Here is a tiny trained network, its code and every weight. The questions are about switching its units off for an input and a class, where a switched-off unit gives its printed mean instead of its output.

import numpy as np


def w(rows, s, z=0):
    codes = np.array(rows[::2]) - 128.0
    scale = np.full(codes.shape[1], s)
    scale[-1] = z or s
    return codes * scale


def norm(h):
    return h / np.sqrt((h * h).mean(-1, keepdims=True) + 1e-5)


def f(y):
    return y / 2 * (1 + np.tanh(0.7978845608 * (y + 0.044715 * y**3)))


def log_softmax(a):
    a = a - a.max(-1, keepdims=True)
    return a - np.log(np.exp(a).sum(-1, keepdims=True))


def net(x, mask):
    res = np.array(x, float).reshape(1, 7) / 4 @ E
    u = 0
    for l in range(4):
        y = f(norm(res) @ A[l][:, :-1].T + A[l][:, -1])
        res = res + np.where(mask[u : u + 3], y, B[l][:, -1]) @ B[l][:, :-1]
        u += 3
    return log_softmax(norm(res)[-1] @ U[:, :-1].T + U[:, -1])


A, B = {}, {}
E = w([
[232,83,110,106],'x0',
[111,163,1,80],'x1',
[129,130,130,126],'x2',
[132,134,135,123],'x3',
[221,193,159,230],'x4',
[130,132,133,124],'x5',
[128,121,121,132],'x6',
],0.0083)
A[0] = w([
[166,1,166,67,3],'L0N0',
[40,174,65,104,88],'L0N1',
[247,97,31,63,96],'L0N2',
],0.0094,0.0043)
B[0] = w([
[251,141,42,79,194],'L0N0',
[153,139,115,71,214],'L0N1',
[96,133,200,159,253],'L0N2',
],0.019,0.0047)
A[1] = w([
[121,254,48,145,2],'L1N0',
[152,230,100,110,8],'L1N1',
[228,140,115,138,88],'L1N2',
],0.0096,0.0073)
B[1] = w([
[182,112,111,138,133],'L1N0',
[216,86,68,171,93],'L1N1',
[139,7,95,19,252],'L1N2',
],0.013,0.002)
A[2] = w([
[100,206,116,229,98],'L2N0',
[1,121,231,84,3],'L2N1',
[124,246,55,162,84],'L2N2',
],0.0078,0.0061)
B[2] = w([
[171,249,26,110,225],'L2N0',
[254,44,97,38,248],'L2N1',
[179,138,77,110,144],'L2N2',
],0.0085,0.0018)
A[3] = w([
[120,53,188,76,4],'L3N0',
[69,83,137,130,22],'L3N1',
[36,128,114,2,196],'L3N2',
],0.0091,0.0029)
B[3] = w([
[210,9,134,168,168],'L3N0',
[253,114,106,144,116],'L3N1',
[117,128,192,212,253],'L3N2',
],0.012,0.0068)
U = w([
[103,21,171,171,10],'0',
[9,210,133,162,252],'1',
[168,120,2,85,101],'2',
],0.016,0.0035)

Each question gives the input, the list of numbers given to net, and the class t.
The units are the neurons (one row each of A and B). Each row of codes is followed by its name. A weight is (code - 128) times the scale printed after its matrix; where a second scale follows, it is the last column's (A, B and U).
mask holds one flag per neuron, layer by layer. A switched-off neuron (its flag False) gives its mean, the last column of its row in B, instead of its output. The means were averaged over made-up inputs and are rounded, as every weight is.
A unit's drop is (log p(t) with every unit on - log p(t) with that unit switched off) / (log p(t) with every unit on - log p(t) with every unit switched off).
The circuit of an input: a set's keep is (log p(t) with only the set's units on - log p(t) with every unit switched off) / (log p(t) with every unit on - log p(t) with every unit switched off). Starting from all 12 units, units are removed one at a time, each time the one whose removal leaves the highest keep (on an exact tie, the one counted first), for as long as the keep stays at least 0.8.
units of the circuit, in order: the units of the circuit, biggest drop first
most important unit: the unit with the biggest drop
top k neurons: the k neurons with the biggest drops, biggest first
top k neurons in layer l: the k neurons of layer l with the biggest drops, biggest first
drop of u: that unit's drop, to one decimal
input [7,1,-8,-7,-2,6,2], class 0: most important unit	L0N2
input [3,7,-1,-1,8,-4,4], class 1: units of the circuit, in order	(L0N2; L3N0)
input [1,1,5,8,5,-7,-2], class 1: units of the circuit, in order	(L0N0; L3N0)
input [4,1,-4,-3,-5,-7,-6], class 0: top 4 neurons	(L0N2; L3N2; L2N1; L2N0)
input [7,8,3,-1,-8,2,3], class 0: units of the circuit, in order	(L0N2; L3N2)
input [4,2,-7,1,3,-7,-5], class 1: top 2 neurons	(L0N2; L1N2)
input [-5,4,2,-5,8,6,3], class 2: top 2 neurons	(L0N2; L3N2)
input [-2,-6,7,-8,4,-6,4], class 1: units of the circuit, in order	(L0N0; L1N2; L3N0)
input [-4,8,-6,3,-4,-7,-7], class 1: top 2 neurons	(L0N0; L3N2)
input [2,-8,-8,7,-2,6,7], class 2: top 3 neurons	(L0N0; L0N2; L3N2)
input [4,4,2,8,3,7,7], class 1: top 2 neurons	(L0N2; L1N2)
input [6,8,-1,-5,2,5,8], class 1: top 3 neurons	(L0N2; L1N2; L0N0)
input [1,-7,3,7,-5,5,1], class 2: top 2 neurons in layer 0	(L0N0; L0N2)
input [7,6,2,-8,-7,4,3], class 0: units of the circuit, in order	(L0N2)
input [3,8,1,8,-3,-1,-5], class 0: top 2 neurons	(L0N2; L0N0)
input [8,2,0,-5,-5,-4,1], class 0: top 2 neurons in layer 0	(L0N2; L0N1)
input [5,8,-8,-3,8,-3,5], class 1: top 2 neurons	(L0N2; L0N0)
input [8,-3,-4,-2,-1,-2,7], class 2: top 2 neurons	(L0N0; L3N2)
input [1,4,5,3,-4,5,1], class 0: top 2 neurons	(L0N0; L0N2)
input [1,-2,1,-2,-7,4,5], class 2: most important unit	L0N0
input [3,-1,3,-6,-1,3,3], class 2: drop of L0N0	3.4
input [4,-4,-1,-5,-8,-3,-2], class 2: drop of L0N0	1.8
input [-5,4,6,-3,6,-3,-1], class 2: drop of L0N2	0.1
